Each row of numbers belongs to one of the elements below and depends on some of the facts about them. Some rows are named. Which element is each other row?

There are 4 kinds of fact about the elements: ψ, σ, β, α.
bretrustos: ψ trukor,pebi; σ 670; α 831
sosul: σ 345; β fili; α 36
tredom: ψ bapli; σ 345; α 547
keflon: σ 670; β fleflutim; α 84
zugren: ψ trukor; σ 670; β supal; α 817
kifar: σ 670; β stapa; α 547
trigur: σ 670; β kubrupus; α 547
pogir: ψ pavum,stapa,soru; σ 670; α 817
pasul: σ 670; β sosul; α 817
gofuflu: σ 670; β pigrik; α 547
datras: σ 670; β tistel; α 817
guplem: ψ tredom; σ 345; α 547
gugro: σ 670; α 547
brezen: σ 345; β grusu; α 817
durol: σ 26; β tramin; α 547
sagri: σ 345; α 547
ratudos: ψ stapa; σ 345; α 547
pasu: σ 670; β tubrer; α 831
lako: ψ floke,pebi; σ 345; β durol; α 36
vifal: σ 26; β graskal; α 547
kizil: ψ deska,kapor; σ 670; α 817
grusu: σ 345; β pasu; α 831
fili: σ 670; β keflon; α 831
stekluflu: σ 670; β brobras; α 831
nufi: σ 670; β nedrar; α 817
pigrik: σ 670; β finofles; α 36
stutik: σ 670; β zupo; α 817
tramin: σ 345; β stutik; α 817
brido: ψ bibol,trigupas; σ 670; β fleno; α 547
kubrupus: σ 26; α 831
drutri: σ 345; α 831
pavum: ψ bregrak; σ 345; α 84
votril: σ 345; α 84
gruklabros: σ 670; α 547
napon: ψ pavum; σ 345; α 817
stugum: σ 345; β pebi; α 84
grofon: ψ sosul; σ 670; β brunel; α 547
tulir: σ 670; α 547
brogro: σ 26; β dretren; α 36
bubal: σ 26; α 547
teza: ψ klorus,zugren; σ 345; α 236
vusten: ψ fluni; σ 345; α 84
nubral: ψ napon; σ 345; β gofuflu; α 547
beflen: ψ zikam; σ 345; α 831
brova: σ 345; β soru; α 36
puvos: σ 26; α 236
klorus: ψ bapli; σ 670; α 236
fostem: ψ bapli; σ 26; β brefen; α 817
repuso: ψ lako; σ 345; α 236
skobru: σ 670; β forik; α 236
pusak: σ 26; α 547
pote: σ 670; α 817
teno: σ 345; β zikim; α 831
brograflik: σ 345; β brogro; α 547
pebi: ψ zikam; σ 670; β klukli; α 547
zikur: σ 670; α 36
deska: ψ nubral; σ 345; α 817
zikim: σ 26; β vibon; α 84
gribro: σ 345; β stekluflu; α 236
ruple: σ 670; β pafik; α 84
nutrer: ψ gugro; σ 670; α 547
tubrer: σ 26; α 831
pobrir: σ 670; β ligru; α 817
stigra: σ 670; β pluplem; α 236
pivak: σ 670; β skobru; α 817
steste: ψ fili; σ 670; α 831
zupo: σ 26; α 547
skuplar: σ 345; α 547
brovin: σ 670; β nopla; α 547
fleno: σ 670; α 831
dretren: σ 670; β trigur; α 817
nopla: ψ skuplar; σ 670; β ruple; α 547
vibon: σ 26; β brograflik; α 84
kliklok: σ 670; β fostem; α 547
grudor: σ 670; α 84
pudozor: ψ floke,fogeklem; σ 26; α 831
skize: σ 345; α 36
trukor: ψ brunel; σ 26; β pobrir; α 817
trigupas: ψ zikam; σ 345; α 236
bregrak: σ 26; β zugi; α 84
forik: ψ beflen; σ 26; β bregrak; α 547
koplam: ψ tredom,trigupas; σ 26; α 831
zugi: σ 345; β gragrak; α 831
plozotron: ψ sosul; σ 670; α 84
pekegron: σ 345; α 236
skibrus: σ 345; β pusak; α 817
stapa: ψ nopla; σ 26; β vifal; α 236
brefen: σ 670; β gedrul; α 36
piflir: ψ bramufus,tulir; σ 26; α 547
pafik: σ 670; α 84
soru: σ 345; β grofon; α 84
zikam: ψ bramufus; σ 345; α 817
finofles: σ 26; β viri; α 547
viri: σ 670; α 236
nedrar: σ 345; β napon; α 831
groplurok: σ 670; β nufi; α 547
fogeklem: σ 670; α 547
gragrak: σ 670; α 831
lebim: σ 670; β brezen; α 236
tistel: σ 670; β kapor; α 236
droplo: σ 670; α 236
pinal: σ 345; β teno; α 547
kero: ψ skuplar,nopla; σ 26; α 236
puva: σ 345; α 817
kapor: ψ bramufus; σ 345; β stugum; α 831
bapli: ψ gugro; σ 345; β ludrik; α 547
ludrik: σ 26; β brovin; α 236
brunel: ψ pogir; σ 670; α 831
lopli: σ 26; α 36
flolu: σ 345; α 547
bugrok: ψ kapor; σ 670; α 817
ligru: σ 26; β skibrus; α 36
triklun: ψ nopla; σ 26; β brido; α 236
pluplem: ψ piflir; σ 670; β pivak; α 547
supal: σ 670; α 817
dasigus: σ 670; α 831
vopal: σ 670; β zugren; α 817
klukli: σ 345; β puva; α 36
floke: σ 670; β sagri; α 831
flitom: σ 26; β bapli; α 547
bibol: ψ trukor,votril; σ 670; α 236
seklom: σ 670; β bramufus; α 547
kletu: ψ puvos; σ 670; α 236
bramufus: σ 670; β lebim; α 817
brobras: σ 670; β seklom; α 547
gedrul: σ 345; β stigra; α 236
fluni: ψ stapa; σ 26; α 831
fleflutim: σ 670; β datras; α 817
graskal: σ 345; α 817

Known rows:
trigur: 10 1 3 -3 -7 -3 1 5 5 -2 3 0 -10 8 8 -3 -1 11 2 -3 -3 -4 11 -7 -3 -6 0 7
keflon: 10 1 3 -8 -17 -13 3 20 4 -30 2 5 -10 11 14 3 -10 10 -2 16 -8 -7 3 -11 1 -6 3 2
pogir: 11 1 5 -5 -3 -3 -2 7 0 4 3 3 -11 9 10 -2 -6 10 -1 0 -2 -3 4 -7 -6 -6 -4 4
gragrak: 4 -2 -2 2 -8 -10 7 -5 4 13 9 -3 -15 12 2 10 4 14 0 -15 4 -5 24 -13 -16 -11 -4 18
finofles: 9 2 2 2 -7 -5 2 7 6 -9 -3 -4 -10 3 9 8 0 10 1 -5 2 -3 7 -4 -4 -7 -3 8
zugi: 4 0 -2 5 -5 -13 8 -5 6 4 3 -6 -15 7 4 25 6 12 -2 -14 11 -2 20 -12 -15 -12 -7 17
bramufus: 7 0 3 -5 -2 0 -1 5 7 -2 -1 5 -8 8 10 -1 0 10 -2 -7 -8 -7 10 -9 -3 -8 -4 6
vifal: 9 2 2 2 -7 -5 2 7 6 -9 -3 -4 -10 3 9 7 1 11 1 -4 2 -3 7 -4 -4 -7 -3 7
groplurok: 11 1 0 -6 -6 -1 2 4 5 -7 2 1 -9 8 9 -3 -1 10 2 1 -3 -3 10 -6 -3 -6 -1 6
kero: 9 1 7 0 -6 -5 0 7 1 -4 -3 -2 -11 3 10 1 -5 9 0 0 5 -5 3 -3 -8 -7 -5 5
pasul: 11 1 0 -10 -17 -11 5 19 3 -37 2 7 -9 13 16 1 -12 8 -4 22 -8 -9 2 -10 0 -8 2 1
kubrupus: 8 2 5 5 -7 -7 2 7 6 -6 -3 -5 -11 3 8 6 0 10 0 -9 3 -5 8 -5 -5 -7 -3 8
dretren: 9 0 5 -1 -7 -1 2 3 4 -3 3 0 -10 8 8 -7 -2 9 1 -3 -3 -7 10 -7 -4 -6 -1 6
grudor: 9 1 3 -4 -7 -2 2 4 4 -4 2 0 -10 8 8 -3 -2 10 2 -2 -3 -4 10 -7 -4 -6 -1 6
ludrik: 8 2 5 4 -6 -4 2 4 5 -11 -4 -3 -10 3 10 -1 -1 8 0 -2 3 -8 7 -4 -6 -8 -4 6
guplem: 13 6 3 14 2 -6 2 5 4 -10 -4 -3 -10 6 9 12 3 10 2 -3 2 1 6 -6 -3 -8 -3 5
vopal: 10 0 2 -4 -6 1 3 3 4 -7 2 1 -9 9 10 -7 -3 8 1 0 -3 -6 9 -6 -4 -6 -2 5
tistel: 8 1 17 4 -12 -7 -3 18 6 -12 -2 1 -11 6 10 -17 -8 7 0 0 -6 -12 5 -8 3 -4 3 0
lopli: 10 1 5 4 -5 -3 3 5 5 -11 -4 -4 -10 5 10 0 -3 7 -3 -6 3 -8 6 -4 -6 -7 -4 7
teno: 10 3 3 0 -4 -4 2 4 7 -12 -4 -3 -10 4 10 10 0 8 0 -1 5 -3 7 -5 -4 -7 -3 6

Which element is each row?
No name comes twice in this set of rows, the named rows included.
8 5 0 -6 -2 -5 -2 4 8 -7 -4 1 -9 3 12 15 2 8 -4 -1 3 -1 2 -6 -3 -7 -5 6 : nubral
9 2 5 -1 -5 -5 0 6 1 -7 -3 -2 -11 4 11 1 -5 8 -1 3 5 -5 2 -3 -8 -7 -5 4 : triklun
10 3 0 -2 -4 -4 3 4 7 -15 -3 -3 -9 4 10 12 1 9 1 2 5 -1 6 -4 -3 -7 -3 6 : pinal
8 1 1 -7 -4 -1 -1 5 8 -2 0 4 -9 7 9 1 1 11 -1 -5 -7 -5 11 -8 -3 -7 -2 7 : tulir
13 4 2 14 0 -6 1 8 3 -9 -5 -2 -10 6 10 9 1 11 0 -5 -1 -3 7 -5 -4 -9 -4 5 : koplam
13 1 6 6 0 -1 1 7 0 -1 2 2 -10 10 9 -2 -3 11 2 -1 -4 -3 8 -7 -5 -8 -3 4 : zugren
11 2 5 6 0 -5 1 7 4 -8 -4 -2 -10 5 9 18 0 11 1 -3 3 0 6 -5 -3 -8 -6 4 : votril
12 -3 4 -9 -5 1 2 9 5 -8 0 2 -7 9 8 4 -4 13 3 -1 -4 -5 16 -5 -3 -8 -3 4 : floke
11 1 0 -10 -18 -13 3 20 5 -34 1 6 -10 12 15 2 -11 9 -4 20 -7 -9 4 -11 0 -7 3 2 : fili
11 -2 4 -8 -5 0 2 10 5 -5 1 1 -8 8 7 4 -3 14 4 -3 -3 -3 16 -6 -3 -7 -3 5 : fogeklem
10 3 -1 -1 -7 -4 2 6 5 -13 -3 -3 -9 3 10 7 0 10 1 -1 2 -3 6 -3 -4 -7 -3 6 : flitom
8 1 6 4 2 -3 1 7 7 -9 -6 1 -9 4 10 17 1 9 -2 -7 1 -3 8 -7 -3 -10 -7 5 : zikam
8 4 4 -4 -2 -7 -2 5 5 -2 -3 0 -11 3 11 15 -1 8 -3 -2 5 0 1 -6 -5 -7 -5 6 : pavum
11 2 4 -2 -6 -7 -1 8 2 -2 -2 -3 -11 4 10 8 -4 10 -1 -1 5 -2 2 -3 -6 -6 -5 6 : fluni
6 -1 -3 -1 -3 -2 6 -10 3 7 6 -1 -12 10 5 -3 3 10 1 -8 3 -7 20 -9 -15 -11 -5 13 : skobru

Now the same elements, written a new way:
Named rows:
pivak: 10 -13 7 -5 -38 7 17 1 -7 1 3 14 -2 0 6 -9 -6 12 -17 17 -1 11 2 -13 8 7
bubal: 4 -2 1 -4 1 7 -7 1 3 8 0 1 -5 3 11 4 3 4 -6 5 -5 10 -6 -18 14 1
guplem: 5 -3 11 -11 -3 8 1 2 7 4 1 3 -13 1 11 14 9 -3 -3 8 -4 11 -9 -18 12 4
zikur: 7 -13 6 0 -20 2 3 3 0 3 4 5 -4 8 2 -3 -1 2 6 9 4 9 2 -14 6 4
tulir: 6 -7 -1 1 -19 1 -12 3 4 3 4 -1 -7 -2 6 1 -1 5 4 12 -1 10 -1 -14 15 4
lako: 10 -13 13 -3 -1 5 5 0 -1 0 0 7 -6 10 3 3 5 -6 -4 4 1 9 -8 -19 9 2
kifar: 5 -7 -1 -1 -22 1 -7 5 2 6 4 1 -6 -1 7 4 2 6 4 11 0 10 0 -14 17 1
kliklok: 8 -16 15 6 -46 10 6 4 -1 12 5 25 8 0 12 2 3 13 -10 27 2 14 -5 -16 54 -4
lopli: 7 -9 8 -2 1 8 3 0 0 5 0 6 -3 12 5 -2 2 0 -5 2 0 8 -4 -18 5 3
skuplar: 3 -4 4 -6 5 10 3 4 -4 7 -7 -3 -3 1 10 6 0 7 -1 -1 -5 9 -2 -16 19 -1
graskal: 9 -8 7 -7 10 9 3 -1 -2 0 -3 4 0 7 7 0 2 -3 -3 4 0 9 -4 -16 5 4
ludrik: 7 -5 5 -4 2 9 -4 4 1 11 2 2 -5 6 7 3 0 7 -3 2 -1 8 -10 -19 11 3
nubral: 5 -5 5 -5 0 6 -1 3 0 5 -3 1 -6 1 9 8 5 2 -3 3 -4 10 -6 -18 20 -1
gedrul: 13 -14 21 0 -18 16 13 5 -5 13 1 22 9 3 10 4 -1 11 -16 18 0 13 -14 -21 43 -1
dasigus: 5 -10 3 0 -22 1 -1 6 0 6 4 3 -6 5 2 1 -3 6 8 9 3 9 0 -16 8 4
flitom: 5 -3 1 -3 -2 6 -6 2 2 9 1 3 -5 3 11 5 6 4 -7 4 -4 9 -7 -18 18 0
nopla: -1 -6 2 -5 -21 7 1 7 0 8 -1 -3 -8 0 9 5 -2 12 9 5 -1 10 6 -12 17 2
gofuflu: 5 -5 -1 -2 -20 2 -7 5 3 6 3 0 -5 -1 8 3 0 6 5 11 -1 10 0 -14 14 3
teza: 8 -6 14 -11 -1 10 4 5 4 7 2 3 -12 4 8 11 4 1 -1 4 -1 10 -12 -19 10 5
pebi: -1 -1 9 0 18 12 -29 3 22 5 -1 -11 1 6 12 5 -6 -7 37 17 2 14 1 -14 8 10

Which element is each row?
No name comes twice in this set of rows, the named rows included.
2 -6 5 -6 -26 4 -4 4 8 5 5 1 -14 0 9 8 4 4 6 12 -1 11 -1 -14 13 5 : brido
5 -1 -3 -9 -20 4 20 1 -11 2 -6 1 -12 -3 7 -9 -14 14 -32 4 -13 11 0 -18 -14 10 : bregrak
12 -2 0 -14 -17 4 23 3 -12 2 -3 3 -11 -5 3 -5 -15 11 -28 6 -10 11 -6 -19 -18 13 : zugi
4 -10 -4 -1 1 -3 -16 3 4 0 5 -7 -10 11 2 3 11 -7 23 -3 7 4 4 -12 2 1 : datras
4 -6 5 -1 2 5 4 2 -3 3 -7 2 -2 6 6 4 -1 0 -2 2 -4 10 -1 -18 12 1 : soru
10 -22 23 7 -44 12 16 3 -3 9 4 28 10 8 7 -4 0 9 -8 25 6 13 -2 -16 42 -1 : brefen
7 -10 10 -8 9 11 6 -1 -3 0 -4 2 -2 7 7 1 1 -1 -2 1 -1 9 -2 -16 7 4 : napon
4 -11 -8 -2 -5 -8 -14 3 1 -1 7 -7 -15 10 -1 4 15 -6 19 -8 7 2 4 -12 3 -2 : fleflutim
7 -10 11 -4 -46 8 10 3 1 6 5 15 -7 -5 11 2 -2 13 -14 23 -3 14 -3 -15 25 5 : pluplem
7 -14 5 -1 -16 3 -4 1 0 -2 5 4 -5 5 4 -3 2 1 4 10 3 8 1 -13 9 4 : bramufus

